[ 181.390   87.677   21.908  -12.444 -170.886  -32.339   99.223  101.080]
What is the entry just right of 99.223? 101.080
The entry just right of 181.390: 87.677
What is the entry just right of -32.339? 99.223

Read these off the array that follows. Rows and columns are numbered from 0.
1) What is the entry in row 2 and column 1?
2) What is the entry at row 2, column 2?
3) What is the entry in row 0 and column 1?
4) What is the entry in the top-right corner?
5) What is the entry at row 0, column 0?
6) What is the entry in row 0 and column 2?
7) What is the entry just left of the smallest entry?
8) What is the bottom-right entry?
[[4, 4, 6, 5, 5, 5, 4, 4, 4, 3, 4, 6, 5, 5, 2, 5],
 [4, 3, 0, 3, 3, 4, 5, 3, 6, 4, 7, 4, 5, 5, 6, 7],
 [5, 4, 5, 4, 5, 5, 6, 5, 5, 4, 4, 4, 4, 4, 4, 5],
 [3, 5, 4, 3, 4, 6, 3, 3, 5, 4, 6, 5, 4, 4, 4, 4],
 [6, 2, 4, 4, 3, 5, 5, 6, 4, 4, 5, 5, 5, 6, 3, 5],
 [4, 6, 2, 3, 6, 4, 4, 2, 6, 5, 6, 4, 4, 4, 6, 4],
 [6, 2, 4, 4, 3, 3, 5, 6, 4, 5, 4, 4, 7, 7, 3, 4],
 [6, 6, 4, 2, 4, 6, 6, 4, 6, 4, 8, 2, 3, 2, 5, 2],
 [4, 6, 4, 6, 5, 3, 4, 6, 3, 6, 1, 4, 4, 4, 4, 6],
 [3, 7, 4, 3, 8, 5, 4, 2, 7, 4, 8, 4, 2, 4, 7, 4],
 [4, 3, 7, 4, 6, 4, 8, 5, 4, 3, 3, 3, 7, 6, 2, 5]]
1) 4
2) 5
3) 4
4) 5
5) 4
6) 6
7) 3
8) 5

Read these off the matrix that follows. Counting starts at 0.
1) The entry just right of 236?
2) The entry in row 0 and column 1?
3) The entry in the bottom-right corner?
4) The entry just left of the smallest entry?
5) The entry at row 0, column 0?
6) The entry just right of -464?
7) The entry in row 2 and column 0?
8) The entry directly above 71?
-383   44 -222  244  345 -105  -23  -94 -214 -146 -412   30   19   11
 120 -212 -240  161  397 -346 -454 -464  429 -462   74 -237 -191 -475
 -89  351  -26 -253 -383  275  321   10 -248  163  -32  337  371  301
  42  310  320 -171 -345  329  626  166 -330  258  -80  305  362  635
 228 -163  412 -236 -363   20  202  194    8   23  343 -137 -160  243
-383  236 -266  276  227  271   51  295 -359  302 -479  251  199  -26
 -97 -377 -192  122  158 -150 -502   71   85  -51  171 -284 -481 -461
 266 -118  461 -302 -136 -226  307 -374  -25 -336  127 -172  -35  368
 443   -1  105 -203 -183 -203  -49 -461  424 -248  310  -33   58  -48
-213  292 -272  211   68  227  139  232 -311  303 -358  263  279   63
-193 -298 -109  119  363 -306 -332  -53  193 -289   11 -310 -311 -228
 507  -90  282 -289 -280 -126  111 -355  427 -171  437  -28   40   39
1) -266
2) 44
3) 39
4) -150
5) -383
6) 429
7) -89
8) 295

array([[ 0.12,  0.05, -0.03,  0.01],
       [-0.10, -0.12, -0.10, -0.09],
       [ 0.14,  0.17,  0.18, -0.14],
       [ 0.20, -0.03,  0.08,  0.01],
       [-0.06,  0.09,  0.17,  0.16],
       [-0.03, -0.12, -0.03,  0.11],
       [ 0.05,  0.04, -0.12, -0.13],
       [-0.14, -0.10, -0.13,  0.00],
       [-0.11,  0.15,  0.06,  0.10],
       [ 0.14, -0.05, -0.01,  0.17],
       [ 0.19, -0.07,  0.19,  0.04],
       [ 0.08, -0.08,  0.10,  0.00]])
Give the entry directly below -0.05.
A: -0.07
The bottom-right entry -> 0.00
The entry just right of the largest entry -> -0.03
The top entry of the column that holds the largest entry: 0.12
Give the third-last entry, reading row by row.
A: -0.08
The entry directly below the largest entry: -0.06
Give the 2nd entry from the end, reading row by row.
A: 0.10
Give the fourth-last entry, reading row by row.
A: 0.08
Give the 4th entry in reading order.
A: 0.01
The largest entry in the first column -> 0.20
The largest entry in the last column: 0.17
Give the 3rd entry in reading order.
A: -0.03
Give the third entry on the diagonal from the top-right corner.
A: 0.17
Give the second entry on the main diagonal.
A: -0.12
Give the entry directly above the largest entry.
A: 0.14
Give the entry just left of 0.11.
A: -0.03
Give the entry just right of 0.15.
A: 0.06
The smallest entry in the first column is -0.14
The entry just right of 0.06: 0.10
Give the 5th entry from the end, reading row by row.
A: 0.04
Give the last entry of the largest entry's row.
A: 0.01
The entry directly below -0.11 -> 0.14
Give the entry just right of -0.07.
A: 0.19
Give the entry directly above 0.11.
A: 0.16

Questions about the matrix below.
1) Give the bottom-left entry.
2) Give the entry in the top-right corner.
3) Give the entry just left of 121.
4) Give the entry directly above -194.
5) Give the entry in the top-left corner.
6) Give the entry directly above 257.
7) Give the entry just left of 265.
8) Give the entry just left of 523.
[[ 349  237  265  341  174]
 [ 290  467  532  523  669]
 [-500 -395 -326 -341 -320]
 [-194 -157 -138   48 -142]
 [  23  121  -57  257 -117]
 [ 336   92  197 -309 -174]
 [-330 -392 -465 -105  -64]]
1) -330
2) 174
3) 23
4) -500
5) 349
6) 48
7) 237
8) 532
